In the rows, zero is written as 128.
Each row of numbers stands for one thing and depends on some of the facts below. Use the named rows to name the rest.

Facts:
badra ψ nuplon; badra ψ fanogon; badra ψ flote; biskogum ψ risas; biskogum ψ gastil; biskogum ψ draplu
braplis ψ pabar; braplis ψ koler; braplis ψ grupom; braplis ψ tope; braplis ψ vuplem; braplis ψ zunuk
breri ψ stozom; breri ψ meze; breri ψ guplor; breri ψ demun; breri ψ drubo; breri ψ zudrupan
breri ψ tibim; brile ψ flidro; brile ψ danidre; brile ψ vuskom; brile ψ grusustor; brile ψ meze
brile ψ guplor; brunan ψ braklo; buklol ψ stestun; buzer ψ klobu; buzer ψ nukle; dapas ψ distolok
dapas ψ drubo; daskopok ψ sopu; daskopok ψ drene; daskopok ψ zudren; daskopok ψ tabul; dasol ψ mutrepe
dasol ψ draplu; dasol ψ pezuzir; dezabak ψ grupom; doskogrir ψ zigal; doskogrir ψ tedezu; dostur ψ gridibam
dostur ψ klagir; dostur ψ bamuk; dostur ψ repun; dratun ψ ploper; drazi ψ gonek; drazi ψ fedas
drazi ψ dudrin; drazi ψ favam; drima ψ distolok; drima ψ klagir; drima ψ plobrum; drima ψ rurol
drima ψ plogo; droflon ψ fedas; droflon ψ tesor; fedos ψ nukle; fedos ψ dista; fedos ψ tedezu
fidrer ψ gesum; fidrer ψ klemestes; fidrer ψ sopu; fidrer ψ pozi; fidrer ψ sagrufos; flabrer ψ vizes
flabrer ψ rurol; flabrer ψ puflik; flabrer ψ repun; flabrer ψ lebi; flabrer ψ tabul; fledrinas ψ driskodri
fledrinas ψ stuzos; fledrinas ψ klikos; fledrinas ψ zunuk; fledrinas ψ tabul; flolu ψ binin; flolu ψ favam
florun ψ nubri; florun ψ mitek; florun ψ fetrur; florun ψ grorok; flosi ψ grusustor; flosi ψ pitregu
ganara ψ mitek; ganara ψ stifu; ganara ψ guplor; ganara ψ dratus; gove ψ voban; gove ψ vuskom
gove ψ meze; gove ψ pitregu; gove ψ tefom; graklon ψ binin; graklon ψ stovutrim; graklon ψ bretak
grefu ψ kolan; grefu ψ repun; grefu ψ gozas; kekubu ψ keste; kekubu ψ mitek; kimir ψ grusustor
kimir ψ stuskebrur; kimir ψ dribe; kimir ψ tedezu; kimir ψ droflam; kliplu ψ gesum; kliplu ψ plodral
kliplu ψ rurol; kluflar ψ skimak; kluflar ψ plodral; kluflar ψ skogres; kugra ψ gapum; kugra ψ deluro
kugra ψ dribe; kugra ψ sopu; kugra ψ dista; kugra ψ kolan; lisko ψ vuskom; lisko ψ stifu
lisko ψ risas; lobistil ψ gesum; lobistil ψ fedas; lobistil ψ dribe; lobistil ψ vuplem; lobistil ψ tefom
lodo ψ dredrodrir; lodo ψ sagrufos; luklis ψ sagrufos; luson ψ gastil; luson ψ drene; luson ψ stovun
pemuda ψ voban; pemuda ψ stestun; pemuda ψ dibrodo; piler ψ nubri; piler ψ pabar; piler ψ vetin
piler ψ skedro; piler ψ puflik; piler ψ zudrupan; piler ψ zunuk; pivalo ψ tope; plasi ψ trakol
plasi ψ koler; plasi ψ grupom; plasi ψ pitregu; plasi ψ vuplem; plasi ψ skedro; plastor ψ stifu
plastor ψ braklo; plastor ψ tovos; plastor ψ favam; plastor ψ rurol; plastor ψ flote; plekezo ψ gridibam
plekezo ψ deluro; plekezo ψ plodral; plekezo ψ buzok; plekezo ψ zudren; pliklobran ψ droklerak; pliklobran ψ klaro
pliklobran ψ meze; pliklobran ψ vizes; pliklobran ψ droflam; plobi ψ tope; plobi ψ buzok; plozafen ψ dudrin
plozafen ψ nukle; pluter ψ stozom; pluter ψ kobrezim; pluter ψ fanogon; pluter ψ nukle; pluter ψ tedezu
pluter ψ guflur; ponikal ψ klobu; ponikal ψ voda; ponikal ψ rurol; sesum ψ skisom; siplok ψ flote
siplok ψ tesor; skisti ψ pitregu; skisti ψ klubuski; skisti ψ gozas; skizu ψ bosik; skizu ψ givol
skizu ψ dredrodrir; skizu ψ rurol; skunus ψ braklo; skunus ψ risas; skunus ψ givol; sopom ψ fedas
sopom ψ pezuzir; stigo ψ rurol; tivil ψ klobu; tivil ψ tope; tivil ψ bruflil; togir ψ ploper
togir ψ kolan; tostin ψ vizes; tostin ψ kolan; tostin ψ lebi; tovis ψ braklo; tovis ψ gastil
tovis ψ dibrodo; trabruk ψ dudrin; trabruk ψ kluvo; trabruk ψ zudren; trabruk ψ gozas; trapo ψ stestun
trapo ψ fetrur; trapo ψ drene; trapo ψ zunuk; tritren ψ driskodri; tritren ψ skosas; tritren ψ mosa
tudir ψ gridibam; tudir ψ stestun; tudir ψ vetin; tudir ψ pezuzir; tuplum ψ vizes; tuplum ψ dakam
vaflin ψ buzok; vaflin ψ nukle; vaflin ψ plogo; zeflos ψ nubri; zudok ψ guplor; zudok ψ pitregu
zudok ψ skisom; zuganes ψ sopu; zuganes ψ skogres; badra Δ b; bamuk Δ b; binin Δ a
biskogum Δ e; bosik Δ a; braklo Δ a; braplis Δ e; breri Δ a; bretak Δ a
brile Δ a; bruflil Δ g; brunan Δ f; buklol Δ f; buzer Δ f; buzok Δ a
dakam Δ d; danidre Δ g; dapas Δ c; daskopok Δ f; dasol Δ b; deluro Δ d
demun Δ c; dezabak Δ c; dibrodo Δ e; dista Δ d; distolok Δ f; doskogrir Δ a
dostur Δ a; draplu Δ d; dratun Δ a; dratus Δ e; drazi Δ d; dredrodrir Δ d
drene Δ f; dribe Δ b; drima Δ a; driskodri Δ e; droflam Δ b; droflon Δ a
droklerak Δ c; drubo Δ a; dudrin Δ a; fanogon Δ a; favam Δ c; fedas Δ b
fedos Δ b; fetrur Δ g; fidrer Δ a; flabrer Δ c; fledrinas Δ a; flidro Δ f
flolu Δ e; florun Δ c; flosi Δ g; flote Δ b; ganara Δ b; gapum Δ a
gastil Δ b; gesum Δ d; givol Δ d; gonek Δ d; gove Δ a; gozas Δ b
graklon Δ e; grefu Δ b; gridibam Δ b; grorok Δ a; grupom Δ e; grusustor Δ d
guflur Δ b; guplor Δ d; kekubu Δ a; keste Δ c; kimir Δ c; klagir Δ e
klaro Δ e; klemestes Δ a; klikos Δ a; kliplu Δ a; klobu Δ g; klubuski Δ b
kluflar Δ a; kluvo Δ a; kobrezim Δ g; kolan Δ b; koler Δ c; kugra Δ a
lebi Δ a; lisko Δ b; lobistil Δ b; lodo Δ b; luklis Δ g; luson Δ g
meze Δ c; mitek Δ d; mosa Δ a; mutrepe Δ a; nubri Δ f; nukle Δ c
nuplon Δ b; pabar Δ e; pemuda Δ b; pezuzir Δ c; piler Δ e; pitregu Δ a
pivalo Δ e; plasi Δ f; plastor Δ c; plekezo Δ d; pliklobran Δ d; plobi Δ a
plobrum Δ f; plodral Δ a; plogo Δ a; ploper Δ c; plozafen Δ a; pluter Δ a
ponikal Δ a; pozi Δ a; puflik Δ c; repun Δ c; risas Δ f; rurol Δ a
sagrufos Δ a; sesum Δ b; siplok Δ e; skedro Δ b; skimak Δ a; skisom Δ f
skisti Δ c; skizu Δ a; skogres Δ a; skosas Δ d; skunus Δ a; sopom Δ c
sopu Δ f; stestun Δ g; stifu Δ f; stigo Δ d; stovun Δ a; stovutrim Δ f
stozom Δ b; stuskebrur Δ a; stuzos Δ a; tabul Δ a; tedezu Δ b; tefom Δ f
tesor Δ a; tibim Δ a; tivil Δ a; togir Δ b; tope Δ a; tostin Δ c
tovis Δ b; tovos Δ e; trabruk Δ a; trakol Δ c; trapo Δ d; tritren Δ a
tudir Δ d; tuplum Δ c; vaflin Δ g; vetin Δ a; vizes Δ f; voban Δ a
voda Δ c; vuplem Δ a; vuskom Δ c; zeflos Δ e; zigal Δ b; zudok Δ a
zudren Δ g; zudrupan Δ b; zuganes Δ f; zunuk Δ a

Known rows:
[134 134 159 140 121 130 109 151 123 118 137 119 127  98 113  99 130 144
 136 145 128 169 155 141 151 164  93 161 148 158 144 121 114 162 118 144
 145 115 128  99 155 149 115 150 123 127 150  55] -> stozom
[109 116  88 123 133 116 123 104 134 128  63 157 124 163 117 134 107 144
  96 129 138 117 119 117 132 125 125 116 129 126 128 149 108 133 117 123
 123 116 124 128 139 155 129 123 126 137 132 131] -> kluvo
[134 129 157 132 120 131  95 147 142 116 135 123 131 103 114  91 136 149
 152 145 109 173 144 141 164 157  93 173 150 142 136 108 102 152 117 159
 143  98 120  87 147 163 117 155 108 110 178  52] -> tedezu
[128 183 184 110 129 173 162  90 141 129 136 128 148 152 132 104 125  63
 169 118 110 140 127  88 157 122 133 120 126  99 125 133 140  44 137 112
  82 150 119 181 112  87  96 152 164 153 134 144] -> biskogum
[111 165 185  98 138 146 172 114 135 150 129 143 147 151 138 125 129  58
 140 110 111 125 144 106 166 118 158 109 144 107 124 129 135  60 146 120
  81 153 119 184 100  77 104 153 149 129 127 145] -> zeflos
[122  87 155 144 110 148 139 168 132 118 118 136 165 124 112  91 139 109
 150 152 136 188 177 146 147 158  47 120 153 153 147 124 142 183 108 163
 134 106 140 112 126 152 111 129 124 100 127  65] -> kolan
[138 159 163 151 138 156 106 164 124 143 109 129 135  88  86  91 121 140
 134 152 115 203 151 125 146 118 162 165 188 186 136 106  95 155 117 136
 129 158 101 101 113 158 119 154 128 127 150  83] -> klobu
[152  86 145 142 128 130 126 165 129  92 179 102 136 106 160 152 145 130
 156 112 134 103 135 148 111 121  97 110 108 105 113 130 179 114 132 184
 135 126 155 138  99 120 147 108 116  93 111 158] -> tuplum
[147 157 210 145 121 139 126 159 113 105 222  92 141  97 128 126 146 136
 146 136 122 138 145 149 152 146 100 129 145 138 116 115 152 126 150 110
 123 122 151 126 127  93 115 134 120 102 141  91] -> sesum
[104 170 181 101 127 133 154  95 128 149 132 137 135 146 135 121 138  76
 154 108 111 130 130 110 173 125 157 121 137 110 126 128 127  52 148 115
  76 158 118 178  97  83 111 166 152 132 130 143] -> flolu
[115 161 127 136 124  98 135 101 128 156  60 136 147 166 121 194  88 171
  76 124 139 111 129 132 113 128 120 110 140 143 115 162  99 108 142  99
 152  79 143 148 171 127 128 124  97 129 127 101] -> pitregu
[156 118 164 146 127 120 124 161 128 114 187  89 136 107 160 188 131 151
 142 108 132  89 141 157 110 124 105 125 111 112 108 131 170  92 145 163
 155 110 160 149 127  96 146 112  94  98 124 133] -> skisti
[125 116 132 120 147 137 144 123 126 101 152 140 132 163 135 140 125 121
 106 126 132  79 114 116 136 109 133  91 126  99 105 147 151 120 139  98
  91 137 139 144 106 115 123  91 136 108 126 175] -> fledrinas
[111 120  89 124 141 119 127 106 129 131  69 156 121 159 122 132 105 142
  92 131 137 118 119 114 130 123 124 114 129 123 128 154 108 134 114 125
 123 116 124 128 141 155 128 115 130 139 129 132] -> stuzos
[151 110 115 146 121 115 114 139 128 125 115  98 115 100 139 154 112 164
 130 123 141 129 140 142 102 141  96 149 101 138 136 140 137 119 112 177
 185 106 134 129 160 140 143 141 110 142 131 107] -> vuskom
[ 96 124  78 125 128 101 109  93 122 140  84 142 100 155 129 137 114 156
  88 128 133 105 110 126 144 140 132 127 113 122 137 149 102 129 125 108
 121 132 123 128 141 139 138 130 126 142 135 126] -> tesor
[154 105 144 141 136 121 118 158 122  94 192  95 117 100 157 157 144 147
 149 111 132  99 129 147 116 122 116 127 101 105 115 131 167 104 136 169
 143 132 149 134 115 107 149 113 119 108 117 150] -> dapas
[137 124 139 126 100 132 152 123 130 130 181 124 162 125 139 152 155 109
 162 130 125 122 113 143  94 118 135 103 125 104 107  94 149 146 154  99
 130 107 147 116 110 103 134  98 119 109 112 149] -> pliklobran

Rows to name:
No name comes twice in this set of rows, the named rows included.
[147  60 144 147 125 142 136 173 135  90 169 117 153 112 158 150 150 116
 169 114 137 113 148 152 109 119  82  91 113  99 113 130 190 124 127 192
 132 120 159 143  85 125 146 100 118  81 103 155] => tostin
[108 179 160  92 145 128 170 118 132 179  51 159 138 144 120 122  97  80
 102 114 123 146 158 106 149 131 170 131 155 143 140 143  95  94 124 141
 122 132 103 169 146 111  98 182 144 153 124 106] => grupom
[153 140 157 147 126 162 116 139 126 103 150 103 125 105 109  73 125 129
 147 159 132 175 148 118 140 161  66 158 126 159 146 127 135 152 108 126
 145 119 124 103 161 144 103 140 144 158 149  69] => gastil
[141  97 109 135 136 102 108 150 120 112 114 111 101  86 140 138 121 157
 130 120 139 131 140 142 106 139 116 151 102 139 139 141 135 137 108 198
 172 122 129 116 140 152 147 141 125 140 119 116] => voda
[122 112  83 116 100 127 125 115 139 148 117 146 133 122 131 116 139 127
 143 140 124 144 117 143  98 130 134 147 124 116 134  89 106 175 124 130
 160  98 115  86 140 150 134 123 119 134 132 123] => dista
[151 162 142 144 144 166 123  79 133  68 148 120 130 158 125 127 126 132
 153 135 128 116  87  83 112 111 112 100 101  99  98 154 155  78 137  84
  90 126 141 139 119 121 122 101 159 144 131 172] => skunus
[163 112 159 135 151 121 124 174 125 103 206  96 116  92 158 160 131 138
 128 109 133  75 131 148 113 116 132 130 107 119 109 132 170 111 138 164
 152 135 143 140 126 100 141 120 118 104 126 154] => dezabak
[160 134 149 158 138 123 103 127 106  61 195  78  99  74 148 139 152 162
 179 118 133 123 104 127  98 125 121 133  84 124 111 142 179  88 137 159
 134 153 151 126 102 113 157 134 144 140 106 154] => plastor
[174 166 201 156 129 191 120 135 123  70 231  76 130 100 124  75 144 117
 183 157 127 155 129 109 139 144  69 139 121 131 119 122 174 114 131  98
 110 133 144 116 130 106 105 120 158 146 150 107] => tovis
[131 105 112 111 110 144 149 133 125 145 232 111 114 124 152 111 158  98
 133 135 130  79 108 139 114 130 144 125 103  95 126  86 161 158 147  67
 118 149 126 114 117  77 127  88 136 134 126 173] => tudir

The same things again, as new rows of numbers:
Some rows with their names:
[110 133 174  96 169 120 148 106 181 133 132 108 149 168 170 142 113 113
 136 135 148 180 111 113 111 117 121 144 116 116 137 149 127 173 159 141
 117 130] -> drazi
[130 137 154  99 126 118 135 140 131 130 114 101 123 113 135 111  97 144
 127 134 118 115 105  97 144 146 113 129 158 136 113 125 117 130 131 119
 104 115] -> dostur
[140 136 118 124 103 120 124 151 141 121 116 100 127 108 137 113 121 131
 131 148 108 109 103  93 106 128 112 147 160 157 125 124 135 134 132 123
  92 114] -> bosik
[132 131 146 101 125 117 132 132 136 124 117 100 129 117 136 111  97 140
 127 132 115 115 102  88 144 146 110 129 167 141 114 126 121 123 132 114
 101 116] -> kliplu
[102 120 206  92 148 117 150 194 178 118 140 114 116 112  72  89  59 155
 152 174 101 119  90 130 147 174  96 142 126 111 108  83  82 103  54 183
 115 147] -> dratun
[121 126 112 166 175  79 132 109 109 129 151 145 142 123 101 129 115 106
 145 172 123 114 174  96 172 134 152  79 104  93  72 129 138 127 151 106
 105 167] -> piler
[136 153 143  97 124 111 154 139 131 147 125 100 136 116 138 103 110 135
 135 136 129 116 111  88 140 152 112 129 171 146 117 124 121 132 141 125
 108 119] -> skunus
[148 108 105 137  89 139  99 119 109 146 140 166 135 138 124 164 170 141
 115  76 110 126 155 194 139 141 140 142  99 119 154 105 130  94  82 123
 168 139] -> droflam
[ 70 191 171  92 155 107  85 155  99  97 102 145 170  67 137 138  74 106
  81 173 193  91 111 144 143 150 110 121 185 141 119 144 102 114 140 105
 114  74] -> tritren
[144 160 126 114 124 122 140 162 133 153 129  89 119  95 140 114 119 135
 137 134 116 104 108 116 119 131 133 149 150 154 130 136 123 155 141 130
 113 114] -> tesor
[128 134 151  99 128 122 131 135 131 129 110  98 120 111 141 116  94 144
 126 124 114 114 103  97 151 144 118 123 157 131 109 134 118 134 137 109
 105 111] -> plobi
[ 81 106 156 146 170 126 135 161 168  86 150 112  98 141  57  95  94 125
 159 182 121 154 124 161 115 116 143 139  89 123 121  96 112 113  64 197
 134 170] -> ploper
[136 138 131 123 114 129 115 156 135 132 111  97 111  98 137 123 109 140
 130 136 104 108 101 111 120 125 125 143 146 143 120 132 125 148 132 121
 103 110] -> plogo
[105 125 174  94 151 116 146 110 166 127 120 117 150 165 167 141 115 113
 135 146 163 189 113 109 111 127 120 137 119 116 129 143 130 168 157 149
 104 142] -> tudir
[129 124 144 106 121 116 124 127 144 108 114 101 129 117 136 111  97 141
 123 134 104 115  99  85 142 145 103 130 170 141 112 123 126 117 127 113
  97 112] -> kluflar
[149  95 102 121  94 122 105  75 125 114 153 166 169 166 133 149 176 131
 103  77 110 137 148 140 149 163 113 134 151 138 149  97 145  50  85 109
 153 136] -> lodo
[131 137 147  98 130 120 131 133 133 127 118  95 123 110 140 116  96 145
 123 125 112 115 100  96 150 145 117 126 163 137 110 132 122 131 138 113
 104 111] -> ponikal
[132 134 156  96 116 124 138 140 116 149  98 106 111 112 130 114  91 149
 134 125 127 122 111  97 150 139 116 112 148 121 108 127 111 143 145 112
 112 114] -> zudok

Rows to name:
No name comes twice in this set of rows, the named rows included.
[133 141 152  99 133 123 138 137 136 137 122  97 123 111 136 116  95 145
 129 124 109 112 103 102 152 142 122 127 157 136 112 135 114 139 137 115
 112 113] => plozafen
[150 126 113 113  97 118 136  99 104 161 157 169 166 157 134 144 178 129
 120  76 138 137 162 162 152 167 129 131 138 132 153  95 127  74  93 127
 175 148] => tovis
[ 92 120 135 129 167 117 135 100 125  95 129 108 118 148 109 108 110 119
 136 141 145 155 136 122 145 110 152 104 131 133 114 129 130 126 131 136
 135 143] => flabrer
[100 115 182  96 156 125 136 113 170 122 115 116 134 163 165 150 105 124
 131 133 145 189 107 121 121 121 121 132 104 104 125 148 126 177 152 145
 106 137] => pliklobran
[170 159 150 141 186 152 138 142 189 201 132  93 147 139  93 102  79 114
 145 152 103  51 111  83  63  53  95 164 134 121 176 122  95 106 157  53
 182  45] => bretak
[160 146 126 188 250 100 149  90 177 188 183 131 175 161  72 117  91  87
 159 173 102  57 171  71 123  67 133 109  96  82 121 127 112  90 170  41
 180 109] => graklon
[130  98 154 116 115 129 123 123 139 132 164 175 149 156  91 144 141 149
 121  96 112 135 146 190 161 179 115 137 105 106 146  76 109  53  37 155
 176 157] => togir
[ 71 197 152 113 145 113  67 181  97  94  96 151 165  48 137 145  85  97
  76 191 194  82 113 163 114 132 114 137 167 146 131 147 110 127 136 111
 109  66] => mosa
[140 140  87 187 171  81 131 127 126 138 168 130 140 114 104 130 138  97
 154 179 109 103 170 109 140 114 162 106  98 113  90 132 145 140 147 114
 107 166] => tovos
[151 115 101 140  92 138 101 118 106 153 141 163 135 136 131 165 175 140
 113  69 112 127 158 194 138 139 144 140 100 121 155 113 131 100  86 117
 168 135] => stozom

Now the same things, written a new way:
Known rows:
[176 132 158 111 164 176 127 173  75 141 146 122 118] -> zeflos
[152 159 109 151 103 146 157  97  99  97  82 143 120] -> pozi
[111 161 192 125 144 100 132 133 133 154 155 135 133] -> zuganes
[119 150 124 129 123 149 128 144  78 108  64 134 149] -> tivil
[129  92  88 121 109 102  90 111 176 114 123  96 145] -> stozom
[108 108 180 140 143 148 140 113 135 137 206 160 113] -> dakam
[138 139 174 158 118 119 150 111 128 152 210 157 124] -> dredrodrir
[147 154 111 151 107 151 155  99 103  97  79 143 120] -> skogres
[190 150 163 125 152 166 133 173  80 135 149 124 127] -> biskogum
[122 108 109 130 113 105 112 112 164 121 143 117 149] -> bruflil
[120 136 120 126 129 153 129 143  72 120  61 129 130] -> brile
[123 115 168 161 133 135 144 129 136 154 203 164 123] -> gonek
[190 106 137 138 165 189 147 139 100 134 156 129 111] -> dratus
[147 113  82 119  96  86  99 109 165 129 131  91 120] -> gastil
[137 109  85 125  98  92  94 115 174 117 127  98 135] -> fedas
[112 131 188 127 135 123 125 153 102 166 195 149 126] -> tudir
[176 140 166 136 157 173 128 180  89 122 144 130 149] -> siplok
[103 136 179 121 160 111 127 139 129 172 150 135 132] -> plasi

Which thing is each row?
No name comes twice in this set of rows, the named rows included.
[111 200  74  72 134 179 118 139  96 133  84 178 146] => tritren
[117 116 108 110 106  87  72 153 153 118 112  90 165] => badra
[153 152 104 155 105 144 159 103  97 105  80 139 120] => bosik
[129 110 101 122 111 100 114 110 156 138 144 111 122] => stestun
[118 120 162 148 156 118 148 107 154 161 162 143 125] => tefom
[109 164 116  90 149 173 131 116 153 178 224 211 140] => skosas
[157 164 113 155  99 142 160  97  97 100  85 143 119] => sagrufos
[147 136  97 150 115 152 154 110  93 117  77 140 115] => braklo
[173 149 155 148 155 175 128 216 110 122 141 144 112] => flolu
[136 135 104 153 120 161 149 114 104 102  72 146 125] => dudrin
[115 140 126 133 130 155 128 144  81 105  62 134 153] => pluter
[118  86  94 130 113 108  86 113 186 100 120 101 168] => zigal
[134 103  86 130 101  94  95 119 176 118 124  99 144] => flote
[142 156 115 105  82  64  84 134 150 115 124  85 142] => lodo
[127 125 176 153 129 131 147 115 132 148 208 162 126] => gesum

